M =
array([[347, 343, 659, 379, 534, 489, 226, 469, 527, 197, 461, 500],
       [442, 426, 591, 445, 525, 490, 372, 516, 526, 406, 487, 597],
       [489, 694, 818, 560, 606, 608, 674, 414, 731, 325, 553, 366],
       [497, 716, 838, 602, 596, 581, 671, 411, 684, 329, 557, 392],
       [518, 732, 844, 643, 586, 558, 660, 408, 639, 329, 556, 417],
       [324, 355, 631, 378, 519, 530, 236, 465, 550, 136, 434, 393],
       [563, 722, 725, 723, 544, 494, 595, 429, 489, 297, 494, 513],
       [420, 389, 622, 426, 531, 487, 312, 504, 529, 351, 480, 607],
       [554, 631, 581, 650, 537, 469, 541, 467, 465, 347, 459, 538],
       [546, 749, 806, 706, 564, 518, 631, 410, 547, 298, 526, 473],
       [456, 616, 743, 488, 600, 659, 662, 441, 808, 296, 518, 311],
       [452, 601, 723, 481, 593, 668, 647, 445, 818, 288, 508, 299],
       [436, 566, 676, 449, 576, 703, 619, 462, 820, 261, 478, 270],
       [568, 705, 703, 725, 550, 480, 595, 434, 482, 294, 484, 527]])
Rows and columns are counted from 0.
(0, 0)	347
(9, 6)	631
(2, 7)	414
(9, 7)	410
(1, 10)	487
(10, 0)	456
(4, 8)	639
(12, 3)	449
(0, 4)	534
(4, 2)	844
(0, 9)	197
(3, 0)	497
(2, 5)	608
(2, 9)	325
(7, 11)	607
(8, 2)	581
(13, 8)	482
(10, 6)	662
(10, 2)	743
(4, 1)	732
(5, 4)	519
(3, 6)	671
(11, 7)	445
(6, 6)	595
(8, 7)	467
(3, 7)	411
(11, 5)	668
(12, 4)	576
(4, 11)	417
(4, 6)	660
(3, 4)	596
(11, 0)	452
(3, 5)	581
(6, 7)	429

data = [[-10, 40, -2, -5, -1, -12, -13, -11], [-10, -20, 1, -2, -13, -10, -11, -2], [-8, 8, -10, -16, 4, -9, -7, -15], [1, -13, -6, -12, -3, -2, -7, -10], [-7, -39, -14, -13, -3, -14, -12, -29], [-3, -18, -12, -5, -9, -6, -11, -2], [-5, 24, -4, -17, 4, -14, -6, -5]]
data[0,0] -> -10
data[1,3] -> -2
data[1] -> [-10, -20, 1, -2, -13, -10, -11, -2]
data[2,0] -> -8
data[:, 3] -> [-5, -2, -16, -12, -13, -5, -17]
data[2,2] -> -10
data[:, 0] -> [-10, -10, -8, 1, -7, -3, -5]
data[:, 7] -> [-11, -2, -15, -10, -29, -2, -5]
data[2] -> [-8, 8, -10, -16, 4, -9, -7, -15]
data[3,0] -> 1
data[6,7] -> -5
data[3,7] -> -10
data[6,4] -> 4
data[0] -> [-10, 40, -2, -5, -1, -12, -13, -11]
data[6,2] -> -4
data[1,0] -> -10
data[4] -> [-7, -39, -14, -13, -3, -14, -12, -29]
data[2,1] -> 8
data[5,2] -> -12
data[:, 4] -> [-1, -13, 4, -3, -3, -9, 4]
data[2,4] -> 4
data[4,5] -> -14
data[6,5] -> -14
data[1,1] -> -20
data[6,1] -> 24
data[5,5] -> -6
data[4,3] -> -13
data[5,3] -> -5
data[1,2] -> 1
data[5,1] -> -18

X =
[[ 35  39  37  35 -39  33  36  35 -10  29 -38 -40 -38]
 [-37 -38 -34 -31  34 -29 -35 -30  18 -25  33  37  32]
 [ 33  38  37  35 -39  33  35  35  -8  29 -39 -39 -37]
 [-39 -42 -39 -35  39 -33 -38 -35  14 -28  38  42  37]
 [-35 -39 -38 -36  40 -34 -37 -36  10 -30  39  40  39]
 [ 34  38  36  33 -38  32  35  34 -11  28 -37 -39 -36]]
X[-6][0] = 35
X[-2][5] = -34
X[-4][-9] = -39
X[-3][6] = -38
X[5][-12] = 38
X[3][-8] = -33
X[2][-8] = 33
X[-2][12] = 39
X[4] = [-35, -39, -38, -36, 40, -34, -37, -36, 10, -30, 39, 40, 39]
X[-4][-6] = 35
X[-5] = [-37, -38, -34, -31, 34, -29, -35, -30, 18, -25, 33, 37, 32]
X[-3][-2] = 42
X[:, 7] = [35, -30, 35, -35, -36, 34]
X[0][4] = -39
X[4][1] = -39
X[3][-1] = 37
X[-4] = [33, 38, 37, 35, -39, 33, 35, 35, -8, 29, -39, -39, -37]
X[-1][10] = -37
X[-2][-10] = -36
X[1][-7] = -35
X[1][-13] = -37
X[3] = [-39, -42, -39, -35, 39, -33, -38, -35, 14, -28, 38, 42, 37]
X[-3][3] = -35
X[:, -3] = [-38, 33, -39, 38, 39, -37]
X[-1][0] = 34
X[2][-3] = -39
X[-6][7] = 35
X[-5][-10] = -31
X[:, -10] = [35, -31, 35, -35, -36, 33]
X[-3][7] = -35
X[:, -1] = [-38, 32, -37, 37, 39, -36]
X[2][-4] = 29

grid =
2	6	2	4	3
4	3	2	2	1
4	4	2	4	4
3	2	1	3	4
2	6	2	4	4
3	3	2	2	1
4	3	2	2	1
3	5	2	7	4
3	2	1	5	4
4	3	2	2	1
2	4	2	4	5
Indices start at 0.
(0, 0) = 2
(7, 3) = 7
(3, 0) = 3
(5, 1) = 3
(3, 3) = 3
(9, 0) = 4
(3, 1) = 2
(9, 4) = 1
(6, 2) = 2
(9, 1) = 3
(2, 1) = 4
(6, 1) = 3
(1, 4) = 1
(2, 4) = 4
(4, 0) = 2
(8, 3) = 5

arr = [-36 -15  -8 -30 -25  13]
arr[0]	-36
arr[4]	-25
arr[1]	-15
arr[5]	13
